Known rows, with every way that one mark hangs from another:
gage(loruge(nomu) pago riro): -214,-9,419,140,-46,-553,75,-159,-557,-207,34,159,-279,42,-32,83,-171,-22,-20,-368,-72,29,-156,-319,324,-374,67,-294,-217,-55,-1,-4,323,69,574,77,-21,-503,-401,221,-346,-52,534,358,-138,-363,125,-38,253,177,173,-112,-4,-268,13,123,-7,139,-464
nomu(lomeg(netet(gage))): -9,26,301,-66,-454,-56,151,-345,-276,-279,-83,-243,-288,-118,-377,11,-64,111,-71,-189,229,118,-160,-247,479,-281,116,260,-152,102,10,-182,153,-7,312,-73,-227,-224,-322,197,-62,-152,-34,400,-36,-114,238,-89,258,8,102,-318,235,-251,158,239,-422,45,-231
sefe(loruge(vason(riro)) notolo safiz(kuvu)): -87,67,294,-35,-18,-201,-131,19,-444,199,187,93,-299,163,-99,-140,-23,-82,-43,46,-22,-88,-292,-182,172,-158,249,254,-327,-250,-64,-59,-18,247,348,22,100,-180,-183,-40,-224,-463,53,-94,-38,-386,-220,-390,40,-10,61,181,-67,-117,460,237,268,401,-156
safiz(gage kuvu sefe(notolo)): -370,278,174,154,103,-110,134,-450,-715,78,62,-185,-321,265,-240,167,132,-28,146,-213,-142,132,-470,-76,500,-190,372,-203,-117,-81,49,116,-109,85,584,-55,366,-204,-3,174,-533,-299,-108,270,20,-141,-424,22,130,-58,337,-113,-51,-205,471,158,16,143,-199
pekas(loruge(netet vason) notolo): -315,-320,21,77,-320,-301,-331,-207,-331,-152,38,-43,-300,-58,-119,-40,77,93,-212,-39,256,-288,-527,-229,347,-260,-181,-236,-88,-72,70,303,22,-99,487,98,-93,-213,73,222,-96,-143,2,115,-81,-290,416,-138,231,119,127,-209,284,-235,433,118,-33,127,-322
pago(loruge(lomeg) riro safiz): -372,-251,271,98,-479,-79,-13,146,-518,240,184,-160,-268,71,-297,-32,-93,169,-107,-90,-233,-507,-208,-155,98,-445,-275,221,-166,39,-68,-302,18,178,613,350,-137,-188,-463,183,-215,-171,328,153,175,-349,-21,-155,226,-98,193,65,-153,-73,297,265,13,49,-514
gage(pago(lomeg loruge(nomu vason)) riro): -244,-256,350,21,-266,-545,30,2,-543,-172,52,69,-351,88,-207,123,-66,-193,-89,-382,-148,-396,-63,-235,193,-464,-203,-76,-218,-83,77,-101,480,118,567,282,-117,-287,-442,240,-381,-14,558,363,-116,-509,294,-87,147,64,151,-52,-24,-172,-13,215,1,104,-446
vason(notolo(pekas sefe(safiz))): 24,-310,345,144,-339,-86,216,-438,-483,-175,276,-375,26,-104,-274,12,118,84,75,-252,35,160,-121,-293,524,-562,388,-5,3,273,-28,-312,258,360,214,-244,-37,-217,40,219,0,-519,92,388,-298,-55,-52,-70,462,75,193,-1,36,-119,383,150,-106,-142,-157
lomeg(loruge(nomu vason(riro(fisi)))): -136,-17,265,-24,-540,-53,-311,18,-414,-229,44,29,-128,-21,-224,-137,10,-51,-81,-229,219,-298,-129,-203,243,-324,145,191,-216,75,-14,154,364,72,575,103,-226,-279,-321,52,-132,-32,240,526,1,-465,443,11,216,-31,370,-277,269,-180,271,393,-133,29,-213
kuvu(pekas(loruge notolo) sefe): -244,146,-91,160,-342,243,-246,-446,-448,-46,87,-450,-196,261,-70,116,236,171,-95,-25,305,229,-566,15,361,-568,-64,-165,-80,-123,97,318,221,-70,480,80,182,-139,29,131,-41,-368,-80,296,46,-190,127,-88,420,-70,-70,-275,73,-152,346,120,-20,208,-392
pago(loruge(netet) riro(fisi(vason)) safiz(gage)): -240,-198,361,-82,-443,-191,-80,124,-314,358,297,-155,-284,68,-189,149,60,159,-3,-300,-76,-605,-387,-289,305,-260,-33,-176,-240,150,1,-307,-100,197,528,130,-204,-94,-359,200,-589,-111,522,311,226,-419,94,-138,280,-191,356,-64,-52,14,298,338,97,62,-246
riro(fisi pago(loruge(vason))): -414,-171,172,15,-334,-179,-182,12,-227,-169,228,-252,-259,267,-213,-34,207,83,-118,-433,170,-265,-104,-497,361,-384,157,-87,-200,247,48,-34,263,5,311,-147,-109,-256,-324,234,-316,-87,228,449,65,-484,466,-9,231,-53,78,-204,146,-428,344,476,122,56,-67
kuvu(pekas sefe(loruge(lomeg) vason)): -35,175,136,10,-384,328,-182,-141,-418,33,16,-209,-113,128,-2,106,-31,60,-14,-107,252,387,-203,-66,270,-431,6,236,-161,-255,38,147,172,91,452,218,88,-2,3,166,-201,-527,21,163,11,-418,276,-175,260,-43,31,-48,-59,-105,311,300,-19,338,-306
pekas(loruge(netet) notolo(sefe vason)): -245,-392,266,-8,-353,-186,-179,-226,-371,-16,182,-413,-211,21,-247,-36,85,5,-140,-104,144,-74,-381,-226,599,-394,-13,-309,-5,-42,49,229,140,46,424,-83,-151,-225,171,239,-114,-222,44,119,-207,-149,360,-130,354,206,256,-48,189,-277,455,33,-83,110,-331
netet(gage(loruge pago)): -149,17,289,-11,4,-315,202,-247,-293,-186,76,-122,-302,35,-8,60,9,101,-75,-349,-36,103,-176,-225,506,-282,281,-249,-192,58,18,-61,183,103,402,-107,-42,-284,-408,319,-420,-195,481,380,4,-357,33,41,308,42,101,-257,51,-317,154,-12,-64,0,-321
sefe(notolo(pekas(loruge)) safiz(kuvu) vason): -104,-180,400,-40,14,16,-149,-202,-394,168,127,-10,-271,99,-173,-100,-95,33,22,-17,35,107,-149,-329,339,-135,324,186,-250,-314,-86,-102,149,233,431,-186,298,-228,-36,103,-165,-649,7,-120,-88,-144,-52,-396,194,-53,-4,356,-101,-149,535,194,96,255,-193
safiz(gage(pago) kuvu): -504,147,165,-175,-18,-215,143,-402,-547,5,74,-54,-452,98,-218,221,-9,55,120,-276,-82,119,-274,-131,641,-173,298,-447,-174,-255,116,-85,85,118,435,105,247,-494,-213,296,-583,-122,173,371,-23,-351,-141,-27,205,68,269,-140,22,-108,179,119,69,-2,-315
loruge(lomeg netet nomu(notolo)): -170,-154,103,24,-496,-283,-97,-191,-383,-251,-93,179,-150,-194,-275,33,-236,-56,-145,-262,557,-501,-317,-217,290,-329,-242,57,-156,-12,-91,42,34,-215,563,287,-267,-392,27,286,-228,-152,-138,337,-154,-226,355,68,-58,269,159,-575,238,-347,-9,365,-134,-180,-352
kuvu(pekas sefe(loruge(lomeg) notolo(vason) safiz)): 23,61,252,157,-326,270,-147,-71,-389,203,279,-334,-183,269,-77,-38,-45,24,-41,-21,273,249,-361,-8,240,-430,35,170,-307,-193,22,107,24,212,495,147,70,-98,-62,-5,-232,-602,-85,-13,50,-273,-79,-228,136,-13,22,43,-122,-164,442,328,240,355,-182
pekas(kuvu notolo(sefe(loruge(nomu vason(riro))))): -146,-19,105,-5,-225,-259,-244,-246,-394,153,115,-370,-81,189,-214,13,301,-55,-109,-248,45,15,-389,26,394,-482,-122,-52,-8,-158,30,112,319,28,347,192,27,-239,11,69,-204,-492,160,288,-279,-252,158,-285,315,137,188,-103,175,-312,159,27,68,80,-348
fisi(sefe vason(notolo(pekas(kuvu)) safiz)): 91,-116,237,-155,-397,-71,-114,-517,-468,421,124,-423,265,-108,-7,215,290,68,205,-363,26,159,-279,-166,386,-383,148,-118,-199,-110,20,-344,441,288,380,-70,0,-414,40,11,-263,-407,17,683,-92,171,-91,-211,384,225,190,1,232,-151,85,57,53,-396,-242
lomeg(loruge(netet(gage) vason(notolo(pekas) sefe))): -117,-223,104,7,-385,-118,-73,-346,-390,-306,76,-135,-119,-365,-17,-31,102,231,-112,-377,279,-235,-387,-235,430,-195,113,114,-79,92,140,72,251,227,383,-30,-243,-63,-224,226,-167,-171,289,580,-90,-369,193,197,220,-61,486,-231,277,-126,442,219,-96,-116,-203
kuvu(sefe(notolo(pekas) safiz vason(riro(pago)))): -62,224,349,-33,-124,57,-1,-274,-474,-84,269,-73,-100,156,-22,-74,26,70,35,-174,217,348,-180,-188,162,-376,265,328,-178,74,-53,-106,73,170,312,-159,171,-157,-83,-20,-70,-784,-41,255,-71,-187,-106,-202,105,-169,76,260,-130,-368,444,287,-8,341,-168
nomu(lomeg notolo(sefe(loruge))): 28,22,400,-109,-266,-332,264,-350,-389,-45,72,-330,-110,-93,-237,-52,-98,5,-116,-122,279,220,14,-239,505,-425,253,108,-125,-132,30,-153,327,-57,204,35,-293,-83,-50,-41,-38,-243,91,219,-205,-92,-11,-98,244,264,-122,-349,39,-87,14,46,-409,56,-325
riro(fisi(sefe vason(notolo(pekas)))): -15,-103,352,33,-432,21,-46,-404,-279,239,196,-587,134,85,-41,-11,203,36,219,-465,183,-11,-81,-262,277,-521,340,-73,-139,259,73,-181,562,160,360,-357,-48,-270,-244,104,-294,-249,9,666,-142,-67,353,-59,511,68,104,-277,218,-143,136,272,-186,-333,-16
nomu(lomeg loruge(sefe) notolo(pekas(kuvu))): -75,40,77,-4,-235,-325,-65,-549,-392,86,-63,-243,4,-290,-108,135,-6,62,-199,-256,313,288,-268,-83,568,-293,3,259,-148,-413,116,-116,434,-116,355,383,-137,-75,-104,-190,1,-263,105,311,-122,41,-83,16,127,225,2,-255,146,-35,-6,197,-359,-225,-297
vason(notolo riro safiz(gage(loruge) kuvu(pekas))): -128,243,-50,158,-237,-93,-203,-578,-804,8,132,223,-12,-113,120,552,226,201,78,62,-124,174,-695,-32,602,-176,537,-165,-155,-185,-121,-311,196,80,205,-55,107,-394,142,9,-7,-281,182,564,316,-201,-373,-214,0,-57,347,-154,86,65,261,10,87,143,-417
riro(fisi pekas(loruge(lomeg))): -310,-233,122,259,-415,-69,-231,-264,-327,-134,127,-361,-228,343,-195,-132,36,143,61,-254,151,75,74,-278,232,-425,319,158,-157,48,63,-98,422,127,547,-298,-167,-347,-303,249,19,-2,-51,306,144,-393,648,-35,231,-103,16,-397,124,-181,291,585,-122,-30,-242
loruge(netet(gage) vason): -135,-138,131,-208,-346,-176,-100,-145,-131,-275,-59,-48,-180,-44,-138,-7,-6,-64,-122,-353,159,-223,-240,-313,437,-228,-140,-60,-127,211,75,161,-62,81,514,36,-192,-110,-96,392,-456,-153,167,390,-81,-398,411,86,132,66,418,-308,267,-272,409,260,-75,-76,-110
vason(notolo(pekas) safiz(kuvu sefe(loruge))): -79,-34,72,166,-137,-116,19,-451,-819,79,123,-108,4,-155,-120,287,269,85,127,-193,-215,226,-411,-158,562,-291,409,-39,-95,-184,-96,-361,100,402,264,37,82,-201,265,141,-41,-423,96,416,-63,-118,-432,-143,200,23,217,43,58,16,513,79,100,-18,-221
pago(loruge(vason) riro): -355,-268,286,97,-474,-43,-102,94,-428,-17,47,-23,-196,229,-189,-138,31,-49,-49,-165,-210,-453,-156,-230,163,-440,-310,-72,-191,51,41,-8,151,109,629,279,-86,-60,-264,265,-252,-141,478,217,1,-440,168,-51,321,-21,313,52,-54,-23,359,253,66,59,-431
kuvu(pekas(loruge) sefe(vason(safiz))): -106,181,124,-112,-367,313,-343,-274,-475,-54,36,-147,-99,153,18,266,161,63,-36,-35,147,434,-357,-101,431,-348,39,7,-183,-216,-17,156,143,99,549,131,94,-116,184,135,-94,-472,-8,326,156,-203,89,-169,280,-52,53,-29,24,-186,402,145,-6,316,-409
sefe(loruge safiz(gage) vason): 71,5,448,-268,-120,-223,44,248,-286,12,216,86,-319,29,-109,-23,1,24,-22,-87,177,246,-153,-289,365,-57,487,21,-261,-196,-135,-153,-269,273,306,90,-31,-31,-95,174,-435,-641,232,-156,7,-531,-104,-519,285,-23,39,266,34,-165,444,189,113,450,-150
sefe(loruge(netet(gage))): -39,-39,141,-139,-185,-222,117,-18,-177,-192,16,-100,-288,35,-103,43,44,31,-92,-273,159,-149,-269,-296,471,-271,249,3,-160,73,-85,-44,-5,171,281,-73,-182,-37,-186,351,-279,-220,243,108,-133,-491,198,-66,308,44,90,-227,168,-168,314,257,45,162,-158
pekas(kuvu loruge(lomeg)): -444,-145,49,36,-225,-118,-329,-281,-410,33,-10,-337,-340,140,-87,110,105,162,-113,-58,-42,51,-397,-31,441,-220,-20,138,-196,-146,-53,126,258,-36,529,156,-4,-418,-196,130,-72,-174,-60,57,20,-229,280,-157,200,219,90,-177,244,-324,122,240,106,127,-498
fisi(vason(notolo(pekas) sefe(safiz(gage)))): 108,-118,324,3,-299,-139,47,-586,-473,134,191,-346,97,-158,-1,12,216,87,199,-302,217,119,-322,-266,331,-258,325,19,-198,121,46,-251,61,202,309,-102,-22,-287,-71,152,-333,-424,-11,467,-150,-92,-171,-103,416,85,194,-57,111,-99,264,178,114,-120,-228
netet(gage(pago(lomeg safiz))): -154,-2,269,-225,-108,-295,262,-186,-271,-81,152,-331,-402,22,-232,123,57,20,-107,-350,-62,-110,-52,-139,380,-381,185,36,-124,117,19,-266,196,166,385,31,-90,-226,-492,335,-425,-173,296,422,36,-349,-3,-72,251,-105,9,-245,15,-304,112,-4,-129,-27,-244
netet(gage(pago riro)): -153,103,266,-152,3,-426,255,-293,-364,-312,65,-174,-224,188,-67,73,-3,3,4,-460,-194,112,-167,-190,395,-403,208,-178,-175,213,58,-70,279,107,477,-251,-24,-277,-565,251,-406,-239,340,509,-105,-461,55,-1,308,-53,161,-286,93,-291,85,62,-179,30,-327
pago(lomeg(loruge(netet(gage) sefe vason)) safiz): -205,-166,178,-209,-398,-169,-48,27,-301,11,70,-286,-433,-294,-280,109,52,121,-224,-279,149,-438,-188,-165,221,-269,-100,472,-3,17,90,-48,40,247,505,394,-252,-10,-377,181,-305,-28,206,347,198,-286,176,-14,104,-153,312,-87,159,-234,299,243,-130,-3,-175
pekas(loruge(lomeg nomu vason(riro)) notolo): -165,-211,38,258,-413,-333,-459,-180,-565,-81,-12,61,-119,5,-160,-38,0,-56,-213,25,222,-252,-382,-39,205,-389,-253,111,-140,-132,-53,279,180,-214,688,269,-110,-386,20,124,-65,-207,-34,248,2,-354,366,-245,38,114,197,-317,245,-330,250,220,-28,82,-505
safiz(gage(nomu) kuvu(pekas(loruge)) sefe): -239,172,28,69,-71,212,-78,-400,-720,-35,-64,-359,-413,181,-290,414,176,-57,93,-124,-148,498,-358,-116,814,-289,264,-230,-135,-478,71,256,-17,132,851,249,383,-264,-4,402,-603,-143,83,298,218,-224,-400,-43,275,-126,387,-171,22,-112,450,233,174,211,-283
loruge(lomeg netet nomu vason(riro safiz(sefe))): 9,-142,82,48,-577,-337,-399,-103,-723,-259,-94,349,32,-276,-193,218,-132,-160,-98,-222,90,-182,-391,-78,285,-186,-364,306,-221,-41,-152,65,-218,47,765,476,-293,-447,215,146,-223,-227,-59,539,11,-323,218,-31,-288,155,600,-307,257,-373,341,505,-9,-22,-347
notolo(sefe(loruge) vason(riro)): 6,-69,518,-161,-406,-43,12,-57,-408,40,212,-437,0,173,-221,-97,26,-257,42,-173,-193,269,88,-202,529,-498,346,132,-86,67,-37,-43,292,277,336,-115,-232,-144,-21,126,-114,-247,224,185,-237,-327,186,-166,357,174,418,152,-35,-137,429,184,-67,234,-234
nomu(lomeg(loruge(vason) netet(gage))): -13,-75,321,-95,-549,-46,-12,-191,-330,-282,-73,-143,-334,-310,-381,-82,-125,198,-164,-148,271,35,-165,-257,457,-158,74,327,-217,-78,116,-35,212,73,392,58,-340,-168,-395,74,-65,-53,153,439,63,-228,339,-57,190,-37,286,-249,303,-176,232,267,-427,77,-222
loruge(netet(gage) sefe vason): -175,-89,85,-147,-267,-260,-108,-207,-180,-292,-109,-51,-95,-118,-63,113,100,-93,-80,-541,144,-165,-318,-185,390,-263,-337,68,2,231,152,291,-150,102,682,223,-126,-33,-67,312,-514,-260,24,517,-90,-313,228,195,120,23,540,-290,273,-443,402,330,-29,-192,-173
notolo(pekas vason(sefe(safiz))): -87,-252,360,-73,-440,127,-54,-323,-272,58,205,-624,-34,99,-198,-271,67,-58,97,-354,89,277,-20,-238,402,-376,138,144,-127,54,35,-106,140,313,462,39,-58,-299,-148,223,-195,-343,59,227,-212,-156,5,-89,384,119,351,201,44,-118,643,336,87,-85,-122
notolo(pekas sefe(loruge) vason(riro safiz(kuvu))): 98,-192,369,-165,-386,37,-88,-270,-553,249,182,-425,95,102,-273,71,27,-174,133,-220,-387,499,81,-218,758,-460,391,142,-118,-269,-70,-317,338,516,331,-55,-111,-307,204,91,-65,-361,385,269,-161,-196,-42,-242,234,164,576,340,-82,89,568,278,89,51,-201
lomeg(loruge(vason(sefe)) netet): -272,-112,264,3,-657,80,-168,-174,-436,-356,4,-84,-381,-278,-348,-194,46,197,-79,-240,257,-166,-385,-267,209,-176,-5,283,-126,-18,187,93,108,149,487,115,-281,-242,-354,174,37,-30,-17,481,-21,-213,268,50,333,-49,445,-61,238,-287,400,326,-235,148,-280
safiz(gage(loruge riro) sefe): -184,195,274,259,-11,-384,159,-270,-700,-168,64,-180,-246,171,-38,160,75,89,70,-268,-212,410,-436,-202,433,-255,405,-209,-104,127,7,145,-161,89,605,-48,73,-140,-170,140,-431,-190,312,242,114,-287,-234,-19,250,1,447,-73,25,-181,421,205,-131,303,-289
fisi(sefe(notolo safiz(gage kuvu)) vason): -22,110,408,-263,-117,-87,53,-289,-424,541,160,-387,-102,174,-144,14,72,-4,194,-236,155,61,-283,-201,291,-224,243,-142,-321,-222,60,-92,71,220,532,-146,233,-401,-217,9,-695,-437,-106,339,6,63,-300,-285,290,122,127,54,58,-242,154,161,131,-127,-161

Rows:
-304,13,133,-354,-107,-249,119,-253,-278,-107,59,-134,-377,-132,-203,178,-32,100,-80,-384,39,-179,-303,-238,559,-192,51,-159,-129,3,39,-129,3,181,364,-4,-37,-316,-307,377,-487,-144,187,430,-81,-350,92,36,183,-16,207,-260,110,-257,252,109,-42,-65,-219
loruge(netet(gage(pago(safiz(kuvu)))))
-265,-83,452,-169,-263,-248,19,-116,-434,34,310,-343,-200,133,-73,-83,98,-66,41,-366,-26,95,-265,-156,377,-222,98,-173,-221,13,84,-59,47,253,501,111,-112,-297,-368,141,-484,-269,219,286,-71,-361,-179,-116,260,98,357,167,20,-250,435,152,129,134,-342
notolo(vason(sefe(safiz(gage(pago(loruge) riro)))))
51,3,313,-26,-304,-219,56,7,-321,-58,-38,-68,-189,52,-260,-20,-38,-132,-79,-171,288,-67,6,-273,420,-371,147,141,-213,-97,-144,-81,187,89,399,224,-171,-186,-121,227,-222,-159,167,128,-191,-363,157,-178,295,181,-53,-223,142,-144,172,298,26,119,-254
sefe(loruge(nomu(lomeg)))
-133,-189,212,41,-201,-320,110,-218,-369,-364,34,-49,-324,-67,-62,191,-236,81,-6,-485,33,-77,-227,-202,432,-352,-34,9,-184,116,39,-60,180,94,645,-55,-172,-410,-593,353,-468,-192,216,491,-22,-466,372,131,31,-3,304,-475,250,-387,-33,371,-177,-48,-254
loruge(lomeg netet(gage(nomu pago riro(fisi))))
89,8,378,26,-203,-266,24,-62,-605,-157,3,55,-69,-299,-122,142,45,-115,-52,-228,225,61,-193,-230,402,-188,165,155,-96,-97,-116,10,18,111,362,177,-123,81,203,233,-236,-404,64,236,-267,-341,67,-177,196,31,118,-69,97,-231,397,127,-141,265,-214
safiz(sefe(loruge(netet nomu(lomeg)) vason(notolo)))
-266,-354,110,35,-542,-166,-229,-143,-350,-212,-71,66,-202,-193,-174,-42,-258,34,-93,-198,193,-258,-248,-255,265,-217,-318,148,-160,55,68,146,-81,9,581,260,-214,-336,-61,274,-256,-96,-88,230,-82,-354,611,68,-32,230,406,-261,249,-237,316,469,-94,-63,-229
loruge(lomeg netet vason)
-149,85,99,133,-285,-228,-83,-579,-703,-270,281,-226,3,-53,114,-19,349,170,55,-104,161,190,-319,-66,129,-316,430,399,-63,95,-24,-275,294,208,230,-251,-134,-260,-211,87,288,-326,-155,514,-4,-278,-249,-159,216,-203,77,-112,32,-199,393,198,7,170,-491
vason(notolo riro(pekas(loruge)) sefe(safiz))
-165,-81,355,-165,-435,-47,-111,-103,-334,46,183,-117,-88,169,-203,45,72,-137,78,-188,-33,94,-213,-208,541,-227,232,-293,-211,64,-44,-120,-54,186,527,100,-150,-353,59,173,-347,-203,54,290,92,-191,-2,-123,164,191,416,43,186,-195,461,143,50,1,-193
notolo(vason(safiz(gage)))
-205,216,206,-43,-405,-18,-60,-276,-371,-112,151,-398,-39,250,-35,-9,154,18,104,-294,22,51,-161,-62,194,-508,378,191,-99,315,-63,-84,468,33,357,-308,-55,-311,-446,2,-7,-191,-36,574,-41,-269,257,-79,355,-56,137,-299,174,-222,193,337,-313,-4,-175
vason(riro(fisi(sefe)))
-318,-146,249,152,-338,-20,-279,-345,-425,180,141,-404,-130,361,-39,-68,222,122,164,-244,-101,-47,-74,-168,167,-416,93,-32,-190,-26,111,-155,495,92,517,-167,-45,-248,-236,213,-84,-125,218,403,53,-329,377,-180,373,-155,136,-197,55,-29,95,296,86,14,-358
pago(riro(fisi(vason(notolo)) pekas(kuvu loruge)))
-445,-85,-129,31,-305,-106,-427,-405,-342,41,73,-316,-245,211,-106,-55,262,163,-90,-217,286,114,-361,-82,281,-335,-269,-119,-43,-313,245,189,234,104,504,156,0,-215,71,214,-117,-226,0,277,16,-258,430,-103,133,-37,172,-130,177,-232,376,245,106,38,-373
riro(pekas(kuvu(sefe) loruge(netet vason) notolo))
-128,-179,237,-58,-449,40,-125,-317,-331,-121,155,-383,-8,136,-244,-123,-26,-78,48,-265,-51,273,110,-341,486,-473,320,155,-142,69,-12,-134,389,105,337,-172,-45,-387,-87,176,27,-160,166,297,-130,-307,312,-133,238,26,410,166,12,-111,538,433,52,51,-96
notolo(pekas vason(riro(pago)))
81,-223,193,-145,-364,-147,-17,-279,-115,-267,-93,-55,-150,-220,-175,20,-136,-110,-134,-353,291,-35,-38,-357,572,-307,-177,25,-142,-50,123,49,121,52,616,204,-244,-107,-113,359,-451,-166,276,417,-56,-249,263,105,32,82,386,-370,256,-185,273,248,-172,-177,-85
loruge(netet(gage(nomu(lomeg notolo(pekas)))) vason)
-427,-253,62,73,-199,-215,-496,-210,-421,309,170,-503,-244,68,-68,15,238,149,-152,-113,96,94,-636,186,338,-218,-325,47,-93,-318,60,280,48,-30,606,407,52,-363,-85,-73,-193,-510,-205,11,23,-137,60,-366,139,175,172,54,309,-489,278,98,215,66,-483
pekas(kuvu loruge(lomeg sefe(safiz)) notolo(vason))
11,-160,438,-65,-167,-56,0,-124,-321,125,208,-285,-117,115,-117,-103,1,41,16,-207,152,183,-77,-236,233,-352,257,127,-176,-132,-52,-75,297,268,539,-220,151,-200,-165,61,-184,-633,-22,135,-116,-7,-108,-355,347,1,4,259,-21,-313,448,194,-62,37,-170
fisi(sefe(notolo(pekas(loruge)) safiz vason))
-390,21,202,-182,-468,67,29,-89,-509,153,93,-264,-756,-217,-585,183,20,263,-98,-57,108,-314,-329,-195,389,-162,264,320,-58,-270,72,-312,33,239,331,279,-87,-252,-382,247,-243,78,134,261,333,-175,-2,-231,141,-207,323,48,73,-67,237,223,-166,206,-206
pago(lomeg(loruge netet) safiz(gage kuvu))
-384,-207,99,-14,-301,-178,90,-66,-388,-211,101,-274,-436,174,-319,89,170,101,-156,-235,156,-332,-90,-434,340,-439,169,125,-135,39,-54,-204,283,-14,174,9,-38,-241,-291,338,-122,-47,225,222,58,-360,262,-82,225,-21,-110,-43,40,-350,156,356,145,154,-264
riro(pago(lomeg loruge))
-146,-169,319,-8,-738,51,-243,60,-387,-362,-65,156,-361,-253,-554,-150,-59,12,-132,-225,351,-370,-258,-344,286,-247,-90,168,-186,-60,82,111,125,121,617,232,-303,-304,-199,260,-87,1,91,465,-36,-247,428,-28,272,-6,467,-125,280,-317,320,385,-166,70,-226
lomeg(loruge(nomu vason) netet)
54,-82,421,-145,-100,-315,381,-267,-327,-205,111,-194,-228,-89,-214,154,-16,-96,-114,-400,63,83,36,-220,689,-461,108,-181,-197,-150,90,-212,417,113,529,91,-191,-182,-461,264,-520,-275,496,540,-49,-221,-190,101,233,39,33,-380,34,-340,-87,-85,-227,-135,-391
netet(gage(nomu(lomeg notolo(sefe)) pago(loruge)))
-193,-28,316,-155,-533,28,-96,-267,-520,-114,-29,-226,-414,-375,-372,-130,-96,269,-100,-89,320,111,-265,-219,377,-46,-5,431,-220,-314,135,-62,102,157,341,246,-217,-318,-387,-3,-40,-93,-25,379,18,-140,109,-134,170,20,248,-57,253,-137,295,314,-288,143,-287
nomu(lomeg(loruge(vason(sefe(safiz(kuvu)))) netet))
-60,-106,170,160,-296,-211,147,-619,-653,-383,254,-273,94,-90,-175,166,164,115,38,-269,-50,251,-79,-321,546,-628,533,179,41,301,-41,-324,514,125,63,-444,-24,-322,25,163,245,-365,122,629,-243,-198,37,-42,289,-67,290,-57,-25,-225,300,255,-86,27,-231
vason(notolo(pekas sefe) riro(pago))
-190,-229,-141,141,-385,10,-291,-372,-321,-211,15,-254,-267,72,-175,144,96,201,-160,-6,271,-92,-591,-175,442,-406,13,-218,-115,-166,26,230,231,-150,412,-65,91,-254,3,226,61,-178,-53,140,-28,-273,358,-164,426,-28,-85,-337,164,-75,354,207,4,166,-330
kuvu(pekas(loruge(netet) notolo))
